Here is a tiny trained network, its code and every weight. The questions are about switching its units off for an input and a target symbol, where a switched-off unit gives its printed mean instead of its output.

import numpy as np


def w(rows, s, z=0):
    codes = np.array(rows[::2]) - 128.0
    scale = np.full(codes.shape[1], s)
    scale[-1] = z or s
    return codes * scale


def norm(h):
    return h / np.sqrt((h * h).mean(-1, keepdims=True) + 1e-5)


def f(y):
    return y / 2 * (1 + np.tanh(0.7978845608 * (y + 0.044715 * y**3)))


def softmax(a):
    e = np.exp(a - a.max(-1, keepdims=True))
    return e / e.sum(-1, keepdims=True)


def log_softmax(a):
    a = a - a.max(-1, keepdims=True)
    return a - np.log(np.exp(a).sum(-1, keepdims=True))


def net(x, mask):
    ids = ['ζηλμσφω'.index(c) for c in x.split()]
    T = len(ids)
    res = E[ids] + P[:T]
    r = norm(res)
    for j in range(3):
        rows = slice(3 * j, 3 * j + 3)
        q, k, v = (r @ M[0][rows].T for M in (Q, K, V))
        z = softmax(np.where(np.tri(T) > 0, q @ k.T / 3**0.5, -1e9)) @ v
        o = O[0][rows]
        res = res + np.where(mask[j], z, o[:, -1]) @ o[:, :-1]
    y = f(norm(res) @ A[0][:, :-1].T + A[0][:, -1])
    res = res + np.where(mask[3:11], y, B[0][:, -1]) @ B[0][:, :-1]
    return log_softmax(norm(res)[-1] @ U[:, :-1].T + U[:, -1])


Q, K, V, O, A, B = {}, {}, {}, {}, {}, {}
E = w([
[153,71,87,93,54],'ζ',
[176,77,102,2,132],'η',
[225,61,186,63,63],'λ',
[217,137,182,88,112],'μ',
[245,100,109,102,97],'σ',
[223,108,135,45,133],'φ',
[197,110,168,26,135],'ω',
],0.0079)
P = w([
[87,147,128,124,110],'0',
[244,40,126,38,119],'1',
[152,163,150,164,124],'2',
[120,30,153,102,115],'3',
[240,134,67,94,91],'4',
[109,152,131,152,142],'5',
[103,40,156,128,122],'6',
[249,134,185,80,129],'7',
[102,151,128,152,147],'8',
[79,27,152,136,143],'9',
[199,111,156,50,140],'10',
[90,152,119,152,152],'11',
[65,54,142,129,167],'12',
[165,107,171,56,153],'13',
],0.019)
Q[0] = w([
[60,92,84,175,205],'H0',
[154,75,63,186,103],'H0',
[134,253,61,104,80],'H0',
[149,102,162,167,154],'H1',
[134,160,118,60,81],'H1',
[115,214,136,109,73],'H1',
[145,218,119,14,104],'H2',
[127,152,126,104,63],'H2',
[123,172,114,162,92],'H2',
],0.023)
K[0] = w([
[52,134,44,160,148],'H0',
[175,146,79,152,26],'H0',
[151,138,94,238,235],'H0',
[134,175,103,123,118],'H1',
[115,93,57,130,179],'H1',
[121,84,155,193,216],'H1',
[76,132,114,230,251],'H2',
[148,102,171,182,159],'H2',
[197,112,144,159,106],'H2',
],0.021)
V[0] = w([
[208,227,122,113,107],'H0',
[170,42,179,149,98],'H0',
[197,155,22,117,88],'H0',
[124,70,95,61,76],'H1',
[166,39,96,105,182],'H1',
[187,109,152,74,92],'H1',
[168,217,111,207,146],'H2',
[208,4,42,163,143],'H2',
[126,135,226,203,84],'H2',
],0.025)
O[0] = w([
[157,235,64,141,103,235],'H0',
[224,104,138,137,150,143],'H0',
[101,171,6,135,133,159],'H0',
[123,26,144,130,126,251],'H1',
[176,120,192,70,153,156],'H1',
[147,85,180,131,78,250],'H1',
[30,70,110,125,107,90],'H2',
[187,10,110,161,139,33],'H2',
[55,124,217,119,175,90],'H2',
],0.021)
A[0] = w([
[166,123,138,52,117,4],'N0',
[168,85,83,127,113,160],'N1',
[71,131,85,143,78,78],'N2',
[57,4,103,177,141,56],'N3',
[91,152,189,156,130,202],'N4',
[149,169,145,43,79,211],'N5',
[152,143,174,85,168,128],'N6',
[180,77,82,139,210,102],'N7',
],0.036,0.0049)
B[0] = w([
[149,232,95,144,70,185],'N0',
[137,118,198,80,70,206],'N1',
[178,166,110,131,173,168],'N2',
[91,58,57,255,50,156],'N3',
[146,165,197,140,90,163],'N4',
[69,51,106,113,182,253],'N5',
[158,93,110,157,173,157],'N6',
[33,165,113,182,199,171],'N7',
],0.043,0.028)
U = w([
[106,135,85,200,86,137],'ζ',
[129,141,119,52,70,124],'η',
[195,134,155,147,157,239],'λ',
[88,248,133,150,131,93],'μ',
[196,223,58,136,108,125],'σ',
[123,140,51,105,192,183],'φ',
[72,111,182,96,168,5],'ω',
],0.012,0.0024)

Each question gives the input, a string of symbols that net reads in full, and the target symbol t.
The units are the heads (3 rows each of Q, K, V and O) and the neurons (one row each of A and B). Each row of codes is followed by its name. A weight is (code - 128) times the scale printed after its matrix; where a second scale follows, it is the last column's (O, A, B and U).
mask holds one flag per unit, heads first, then neurons. A switched-off unit (its flag False) gives its mean, the last column of its rows in O or B, instead of its output. The means were averaged over made-up inputs and are rounded, as every weight is.
A unit's drop is (log p(t) with every unit on - log p(t) with that unit switched off) / (log p(t) with every unit on - log p(t) with every unit switched off).
The circuit of an input: a set's keep is (log p(t) with only the set's units on - log p(t) with every unit switched off) / (log p(t) with every unit on - log p(t) with every unit switched off). Starting from all 11 units, units are removed one at a time, each time the one whose removal leaves the highest keep (on an exact tie, the one counted first), for as long as the keep stays at least 0.8.
units of the circuit, in order: the units of the circuit, biggest drop first
most important unit: the unit with the biggest drop
k most important neurons: the k neurons with the biggest drops, biggest first
drop when u is switched off: that unit's drop, to one decimal
input λ ζ ζ μ ω μ φ η μ φ, target λ: units of the circuit, in order : H2; N6
input η η σ, target σ: 3 most important neurons : N5; N2; N7
input η ω μ ζ σ λ, target λ: units of the circuit, in order : H0
input σ ζ ζ φ λ σ φ, target σ: 2 most important neurons : N5; N2
input ζ ω λ ω ω φ φ λ φ ω φ μ ζ μ, target ω: units of the circuit, in order : H2; N0
input ζ ω μ ω η η φ λ λ ω λ φ, target φ: units of the circuit, in order : H2; N2; N0
input φ φ φ φ η η σ φ ζ ζ η, target μ: 2 most important neurons : N7; N0
input φ φ μ φ η φ ζ ζ φ μ ω, target η: units of the circuit, in order : H2; N1; N3
input λ η ω σ σ φ φ φ μ σ φ, target ω: units of the circuit, in order : H2; H1
input μ η ω, target ω: 2 most important neurons : N5; N4
input σ μ ζ μ λ μ σ ω ζ ζ φ, target μ: 3 most important neurons : N7; N5; N1
input η φ μ λ η μ ζ ζ ζ ω, target η: 2 most important neurons : N1; N0
input ζ η σ λ λ μ ζ φ η φ φ ω φ σ, target φ: 2 most important neurons : N5; N1
input ω ζ φ ω ω φ ζ, target ω: 2 most important neurons : N5; N4
input ω λ φ φ ω σ ω λ η σ φ ω, target ω: units of the circuit, in order : H0
input λ μ ζ φ φ, target μ: 4 most important neurons : N7; N5; N0; N1
input σ μ ζ φ φ φ μ σ η ω, target σ: 2 most important neurons : N5; N2
input φ φ ω ζ ζ, target φ: 2 most important neurons : N5; N1
input λ φ λ μ η φ φ σ ζ φ ζ, target μ: 3 most important neurons : N7; N5; N1
input λ μ μ μ λ σ μ ω η φ ω λ λ σ, target λ: units of the circuit, in order : H0
input λ η ω λ ζ φ μ λ σ σ, target λ: units of the circuit, in order : H2; N6
input σ φ σ σ η ω φ σ φ λ η φ φ ζ, target η: 2 most important neurons : N0; N1
input φ φ φ η ω φ η φ η η ω, target σ: 2 most important neurons : N0; N7
input μ μ σ μ σ ζ ζ φ μ φ φ, target ω: 2 most important neurons : N0; N4
input φ η φ σ μ ζ φ λ σ, target σ: drop when H2 is switched off : 0.2
input φ ω ω ζ ω η, target η: drop when H2 is switched off : 1.1
input φ λ λ φ η ω σ φ ζ η, target φ: most important unit : H2
input ζ ζ η ζ λ φ μ σ ζ ζ ω, target μ: drop when H1 is switched off : 0.3
input λ η ζ η μ λ μ η φ φ σ, target η: drop when N1 is switched off : 0.4
